Below is a small trained network, with its code and all its weights. Each question gives an input and a class and asks what happens when units are switched off, that is, made to give their printed mean instead of their output.

import numpy as np


def w(rows, s, z=0):
    codes = np.array(rows[::2]) - 128.0
    scale = np.full(codes.shape[1], s)
    scale[-1] = z or s
    return codes * scale


def f(y):
    return y / 2 * (1 + np.tanh(0.7978845608 * (y + 0.044715 * y**3)))


def log_softmax(a):
    a = a - a.max(-1, keepdims=True)
    return a - np.log(np.exp(a).sum(-1, keepdims=True))


def net(x, mask):
    res = np.array(x, float).reshape(1, 6) / 4 @ E
    y = f(res @ A[0][:, :-1].T + A[0][:, -1])
    res = res + np.where(mask, y, B[0][:, -1]) @ B[0][:, :-1]
    return log_softmax(res[-1] @ U[:, :-1].T + U[:, -1])


A, B = {}, {}
E = w([
[132,124,121,128,126,131,126,121],'x0',
[122,50,101,250,227,187,155,174],'x1',
[136,20,133,130,81,29,25,167],'x2',
[127,128,127,127,128,126,133,132],'x3',
[126,126,127,129,125,131,130,127],'x4',
[137,64,229,148,138,34,204,42],'x5',
],0.014)
A[0] = w([
[137,48,95,166,101,70,26,185,50],'neuron 1',
[131,205,129,123,151,149,200,46,79],'neuron 2',
[148,86,172,72,79,20,107,76,134],'neuron 3',
[119,184,91,87,83,144,82,152,148],'neuron 4',
[138,196,167,107,139,148,200,75,33],'neuron 5',
[119,105,150,107,116,156,136,141,127],'neuron 6',
[133,97,187,164,177,97,201,55,14],'neuron 7',
[144,210,125,62,64,131,112,98,78],'neuron 8',
[105,172,64,176,201,255,152,185,123],'neuron 9',
[92,139,101,136,137,104,131,117,131],'neuron 10',
[111,184,124,43,86,121,119,119,164],'neuron 11',
[84,99,99,126,142,108,97,150,55],'neuron 12',
[124,120,170,84,62,61,142,100,84],'neuron 13',
[141,71,106,152,109,100,69,184,25],'neuron 14',
[134,61,117,137,105,85,55,194,131],'neuron 15',
[134,197,105,70,81,126,120,100,56],'neuron 16',
[138,149,132,162,122,124,110,120,105],'neuron 17',
[155,101,183,150,158,96,223,31,103],'neuron 18',
[113,35,123,216,201,133,136,152,5],'neuron 19',
[125,131,150,128,117,130,140,160,125],'neuron 20',
[145,57,111,218,201,135,147,164,125],'neuron 21',
[125,161,91,122,94,168,65,177,186],'neuron 22',
[126,162,37,79,80,156,37,221,48],'neuron 23',
[107,127,140,114,147,131,117,129,122],'neuron 24',
[136,208,107,90,96,125,135,63,145],'neuron 25',
[184,117,110,120,137,144,124,109,118],'neuron 26',
[142,81,182,116,87,48,92,114,72],'neuron 27',
[149,144,130,147,139,152,134,136,102],'neuron 28',
[132,108,143,117,124,141,106,102,113],'neuron 29',
],0.013,0.021)
B[0] = w([
[70,141,169,73,135,173,192,145,204],'neuron 1',
[127,112,174,139,72,104,105,90,189],'neuron 2',
[179,135,79,182,139,77,59,112,231],'neuron 3',
[102,122,163,111,100,127,161,128,208],'neuron 4',
[142,112,177,173,85,84,91,114,167],'neuron 5',
[137,134,129,117,133,127,119,125,128],'neuron 6',
[77,161,136,51,157,194,204,187,178],'neuron 7',
[89,153,130,88,156,177,166,162,193],'neuron 8',
[164,133,46,136,251,156,143,203,254],'neuron 9',
[135,129,123,115,121,135,117,118,129],'neuron 10',
[115,98,179,127,117,120,132,108,215],'neuron 11',
[117,141,135,105,147,157,128,129,136],'neuron 12',
[155,127,88,153,146,108,85,131,182],'neuron 13',
[100,151,128,86,180,187,203,141,160],'neuron 14',
[141,130,173,115,93,91,114,116,214],'neuron 15',
[145,138,118,96,173,167,175,151,172],'neuron 16',
[117,130,129,130,126,125,141,123,123],'neuron 17',
[102,120,193,95,110,120,143,122,211],'neuron 18',
[161,109,208,169,34,53,52,56,183],'neuron 19',
[123,122,133,137,132,123,136,142,127],'neuron 20',
[94,148,150,93,123,171,165,131,220],'neuron 21',
[105,131,132,96,153,155,174,143,228],'neuron 22',
[153,112,200,185,49,73,67,58,217],'neuron 23',
[140,119,119,109,113,106,148,140,126],'neuron 24',
[98,121,177,113,101,143,152,138,200],'neuron 25',
[128,134,126,137,120,139,133,127,127],'neuron 26',
[161,129,86,185,142,126,87,125,191],'neuron 27',
[140,123,114,119,152,132,116,127,138],'neuron 28',
[141,121,133,146,141,129,136,121,130],'neuron 29',
],0.015,0.027)
U = w([
[127,118,137,85,150,166,179,155,67],'0',
[148,112,163,140,96,86,123,118,250],'1',
[181,115,3,180,173,110,115,152,30],'2',
],0.018,0.0023)

Each question gives the input, the list of numbers given to net, and the class t.
The units are the neurons (one row each of A and B). Each row of codes is followed by its name. A weight is (code - 128) times the scale printed after its matrix; where a second scale follows, it is the last column's (A, B and U).
mask holds one flag per neuron, in row order. A switched-off neuron (its flag False) gives its mean, the last column of its row in B, instead of its output. The means were averaged over made-up inputs and are rounded, as every weight is.
A unit's drop is (log p(t) with every unit on - log p(t) with that unit switched off) / (log p(t) with every unit on - log p(t) with every unit switched off).
unit that matters most: the unit with the biggest drop
top k neurons: the k neurons with the biggest drops, biggest first
drop when u is switched off: that unit's drop, to one decimal
input [5,-1,-7,5,-2,2], class 1: top 2 neurons -> neuron 5; neuron 2
input [7,1,-2,5,-3,0], class 2: unit that matters most -> neuron 1
input [1,0,1,4,-1,-5], class 1: top 2 neurons -> neuron 23; neuron 7
input [-8,0,6,-2,3,8], class 2: top 2 neurons -> neuron 3; neuron 27
input [-8,7,1,0,4,2], class 1: top 2 neurons -> neuron 19; neuron 22
input [7,-4,-8,1,-5,5], class 1: top 2 neurons -> neuron 5; neuron 2
input [7,-8,2,1,-8,-6], class 1: top 2 neurons -> neuron 23; neuron 9
input [8,-4,-4,-2,-5,1], class 1: top 2 neurons -> neuron 9; neuron 7
input [-8,-6,1,7,-5,-5], class 1: top 2 neurons -> neuron 23; neuron 9
input [3,1,-4,-8,-5,-7], class 2: top 2 neurons -> neuron 9; neuron 1
input [1,7,-8,-5,5,-1], class 2: drop when neuron 9 is switched off -> 0.8
input [-7,4,-3,8,2,-1], class 2: drop when neuron 3 is switched off -> 0.0
input [5,5,-6,-8,4,-6], class 2: drop when neuron 9 is switched off -> 0.6
input [2,-1,1,5,-4,3], class 2: unit that matters most -> neuron 23
